Small tables with named rows and columns. After each table, cells are looked up by row and column.

Table viv
fields: ket, fivemub
fif: [0.7, 0.0]
baverav: [0.5, 0.0]
nel: [1.0, 0.9]
sube: [0.7, 0.0]
lobibin: [1.0, 0.9]

ket of fif is 0.7
ket of nel is 1.0
fivemub of nel is 0.9
ket of baverav is 0.5
ket of lobibin is 1.0
fivemub of sube is 0.0
ket of sube is 0.7
fivemub of fif is 0.0
fivemub of baverav is 0.0
fivemub of lobibin is 0.9

zer =
         viz  rorupul  mer  fube  gumap  tak  tedo  sikoro  rodilu  dak
lof      132       66   87   113    105   68   163     122     164   93
fuv      110       97   89   187    163   38   152     106      91  133
fesedaz   96      109  129   185    114   82   123      85     193  101
genevoz   82      164  104   100    144  115    82       4      56  174

tak of lof is 68
gumap of fuv is 163
dak of fesedaz is 101
viz of fuv is 110
rorupul of genevoz is 164
tedo of genevoz is 82
dak of fuv is 133
fube of genevoz is 100
sikoro of fesedaz is 85
dak of genevoz is 174
sikoro of genevoz is 4
tak of fuv is 38
rorupul of fuv is 97
sikoro of lof is 122
tedo of lof is 163
Which row has the largest mer? fesedaz

keritad:
,ramul,mafa,zibok,tof,nanu,til,tadukat,kaputut,sufut
laguvak,61,180,101,185,44,103,143,73,145
mivaro,87,151,119,82,125,72,112,15,120
bev,41,113,89,158,118,73,109,43,128
neguz,23,143,120,93,151,169,108,88,160
kisef,97,183,42,119,175,119,130,80,129
rikaru,80,212,93,101,94,120,121,52,97
kudeb,56,123,57,151,89,85,82,75,33
rinike,13,113,141,122,85,170,84,73,104
daz,36,156,47,149,146,155,113,129,122
gefen,53,110,83,98,147,144,68,63,53

laguvak, nanu -> 44
kudeb, ramul -> 56
daz, nanu -> 146
bev, tadukat -> 109
bev, nanu -> 118
laguvak, mafa -> 180
neguz, ramul -> 23
laguvak, kaputut -> 73
laguvak, ramul -> 61
gefen, tof -> 98
kisef, ramul -> 97
gefen, sufut -> 53
Row with the largest zibok: rinike

lofibed:
columns: vuzit, zomu, bedez, zirivag, vakal, voviget, nakebo
sazim: [0.3, 0.5, 0.6, 0.4, -0.2, 0.0, -0.3]
dumigo: [-0.1, 0.4, 0.1, 0.4, 0.6, 0.3, 0.1]
kosafa: [0.4, -0.3, -0.3, -0.1, 0.2, 0.5, 0.1]
tez: [0.0, 0.3, 0.6, 0.1, -0.2, -0.2, 0.3]
zefu: [-0.2, 0.5, 0.1, 0.1, 0.5, 0.2, 0.2]
dokoza: [0.4, -0.4, -0.2, -0.3, 0.3, 0.5, 0.0]
gul: [0.1, 0.3, 0.6, -0.2, -0.1, 0.0, 0.5]
bup: [-0.1, 0.7, 0.1, 0.0, 0.5, 0.2, 0.3]
gasu: [0.4, -0.5, -0.1, -0.3, 0.3, 0.3, 0.0]
nez: [0.2, 0.3, 0.6, -0.5, -0.2, 0.1, 0.5]
gak: [-0.2, 0.6, 0.3, -0.2, 0.5, 0.2, 0.4]

kosafa, bedez -> -0.3
bup, vakal -> 0.5
nez, zirivag -> -0.5
tez, voviget -> -0.2
bup, nakebo -> 0.3
gasu, zomu -> -0.5
gul, vakal -> -0.1
gak, nakebo -> 0.4
gul, zirivag -> -0.2
dokoza, nakebo -> 0.0
sazim, nakebo -> -0.3
dumigo, voviget -> 0.3
bup, zomu -> 0.7
dumigo, zomu -> 0.4
nez, voviget -> 0.1
dokoza, zomu -> -0.4
gul, voviget -> 0.0
dokoza, zirivag -> -0.3
kosafa, zomu -> -0.3

taso.tsv
	logasar	beb	darid	nel	kebulud
vutos	6	103	90	150	97
nad	188	154	123	78	59
zetinur	149	182	133	75	31
gudusod	97	125	165	114	101
tibegu	78	106	119	154	90
sebiv	135	49	67	142	232

tibegu, darid -> 119
vutos, beb -> 103
tibegu, logasar -> 78
vutos, nel -> 150
sebiv, beb -> 49
zetinur, beb -> 182

gino:
columns: teb, pazal, dode, bonu, daz, vir, zazimul, getagif
fuzu: [532, 866, -497, -506, 407, -549, 341, 248]
taroro: [-98, -164, 341, 358, 139, 386, -47, -23]
ged: [-294, -558, 684, 692, -150, 749, -125, -42]
vonofus: [316, 595, -302, -279, 545, -307, 159, 81]
sed: [-415, -630, 703, 750, 157, 807, -275, -208]
zukez: [-457, -609, 658, 730, 392, 782, -354, -306]
tem: [-196, -378, 531, 541, -55, 585, -76, -17]
zazini: [430, 784, -456, -438, 601, -478, 228, 128]

fuzu, daz => 407
ged, vir => 749
vonofus, pazal => 595
taroro, teb => -98
vonofus, dode => -302
sed, vir => 807
zukez, vir => 782
sed, getagif => -208
taroro, vir => 386
vonofus, daz => 545
fuzu, teb => 532
zukez, zazimul => -354
zazini, bonu => -438
sed, bonu => 750
Which row has the largest pazal? fuzu

zuripek =
|  | piba | zan | sopafo | fabor | kel | robat | bev | suzusol | moti |
|---|---|---|---|---|---|---|---|---|---|
| nim | 113 | 64 | 169 | 156 | 214 | 169 | 166 | 138 | 160 |
| nufosos | 114 | 66 | 179 | 150 | 217 | 170 | 167 | 144 | 168 |
| suso | 112 | 197 | 75 | 104 | 64 | 143 | 91 | 117 | 128 |
| bebase | 118 | 69 | 172 | 156 | 215 | 164 | 166 | 145 | 153 |
| barobiz | 172 | 61 | 135 | 70 | 135 | 116 | 160 | 161 | 179 |
| nul | 177 | 97 | 58 | 115 | 118 | 116 | 97 | 171 | 87 |
| nolobud | 106 | 203 | 150 | 193 | 143 | 117 | 102 | 61 | 101 |
| fet | 174 | 100 | 63 | 116 | 122 | 115 | 103 | 172 | 89 |
| pazip | 110 | 192 | 158 | 186 | 136 | 109 | 97 | 63 | 104 |

piba of fet = 174
piba of nolobud = 106
bev of nufosos = 167
suzusol of fet = 172
robat of pazip = 109
bev of suso = 91
zan of bebase = 69
sopafo of fet = 63
fabor of nim = 156
suzusol of suso = 117
piba of nufosos = 114
bev of fet = 103
piba of nul = 177
suzusol of nufosos = 144
zan of nufosos = 66
piba of pazip = 110
zan of nim = 64
bev of nolobud = 102

dipokep
|  | kufo | til | rer | radime |
|---|---|---|---|---|
| sir | 41925 | 86595 | 94074 | 70552 |
| sib | 71984 | 36742 | 36759 | 69792 |
| fozosum | 72492 | 41467 | 40844 | 72713 |
| mel | 27713 | 59142 | 63920 | 37566 |
| kofug | 32058 | 69734 | 76537 | 52572 |
| biv | 60254 | 20739 | 16177 | 41006 |
| kuzor | 63715 | 24818 | 17737 | 50930 |
| vapo | 70202 | 34216 | 34654 | 65643 |
| mul | 11467 | 37441 | 44491 | 14894 |
| bano | 55116 | 21432 | 17624 | 34122 |
| susisug | 82563 | 72937 | 72222 | 84941 |
| femosid | 34848 | 65095 | 71982 | 51343 |

til of sib = 36742
radime of sib = 69792
radime of fozosum = 72713
til of sir = 86595
kufo of susisug = 82563
radime of sir = 70552
rer of vapo = 34654
Which row has the largest rer? sir

genipa =
         lanutad  gobo  vesosib  kalepe  dasi  sos  bub  lesizu
zuzelim      159   158       43     165    80  150  104     105
bubivob      177   201      111     158   109  157  120     179
nur           63   173       76     124   153  151  109     174
sarate        63   128      147     133   249  142  150     156
kos          181   160      133     136    83  144  118     145
duzol        173   154      122     150    98  127  132     150
muf           44   180      174     130   226  122  196     246
fep           63    99      161     104   157  126  169     129
funimez      195   140      193     164   208  148  148     161

fep, dasi -> 157
nur, sos -> 151
kos, lanutad -> 181
kos, vesosib -> 133
fep, bub -> 169
muf, lanutad -> 44
muf, kalepe -> 130
sarate, lanutad -> 63
sarate, sos -> 142
bubivob, lesizu -> 179
muf, dasi -> 226
kos, gobo -> 160
bubivob, bub -> 120
bubivob, gobo -> 201
Which row has the largest dasi? sarate

nav =
	zin	kir	kevuk	mesebud	dovubo
fimab	176	150	175	177	37
rut	53	57	97	54	149
sef	154	97	200	156	51
zuzu	98	131	81	97	115
pomeped	132	201	55	130	92
lum	104	56	172	106	95
nisovas	37	55	75	38	165

fimab, dovubo -> 37
pomeped, kir -> 201
rut, kir -> 57
fimab, zin -> 176
lum, dovubo -> 95
zuzu, kevuk -> 81
nisovas, kevuk -> 75
fimab, mesebud -> 177
pomeped, dovubo -> 92
nisovas, mesebud -> 38
nisovas, kir -> 55

kedibap =
cols = lek, beri, nos, dupog
zad: [65, 95, 143, 160]
mepu: [47, 172, 155, 143]
sek: [62, 120, 145, 162]
rakalo: [103, 154, 120, 206]
rusike: [121, 132, 112, 202]
nafavol: [75, 144, 139, 190]

lek of rakalo: 103
beri of rakalo: 154
nos of nafavol: 139
lek of sek: 62
dupog of mepu: 143
lek of rusike: 121
lek of nafavol: 75
nos of sek: 145
beri of rusike: 132
nos of mepu: 155

pigibe =
	ves	pimoge	sud	von	zam	buti
gufe	16	42	12	86	19	92
lurar	57	38	22	87	8	14
senav	35	39	49	48	26	71

What is the zam of gufe in pigibe? 19
What is the buti of gufe in pigibe? 92
What is the pimoge of gufe in pigibe? 42
What is the zam of senav in pigibe? 26
What is the ves of gufe in pigibe? 16
What is the ves of senav in pigibe? 35
What is the sud of lurar in pigibe? 22
What is the von of senav in pigibe? 48
What is the von of lurar in pigibe? 87
What is the buti of lurar in pigibe? 14
What is the sud of gufe in pigibe? 12
What is the von of gufe in pigibe? 86
What is the pimoge of senav in pigibe? 39
What is the pimoge of lurar in pigibe? 38
What is the zam of lurar in pigibe? 8
What is the ves of lurar in pigibe? 57
What is the sud of senav in pigibe? 49
What is the buti of senav in pigibe? 71
Which row has the largest ves? lurar

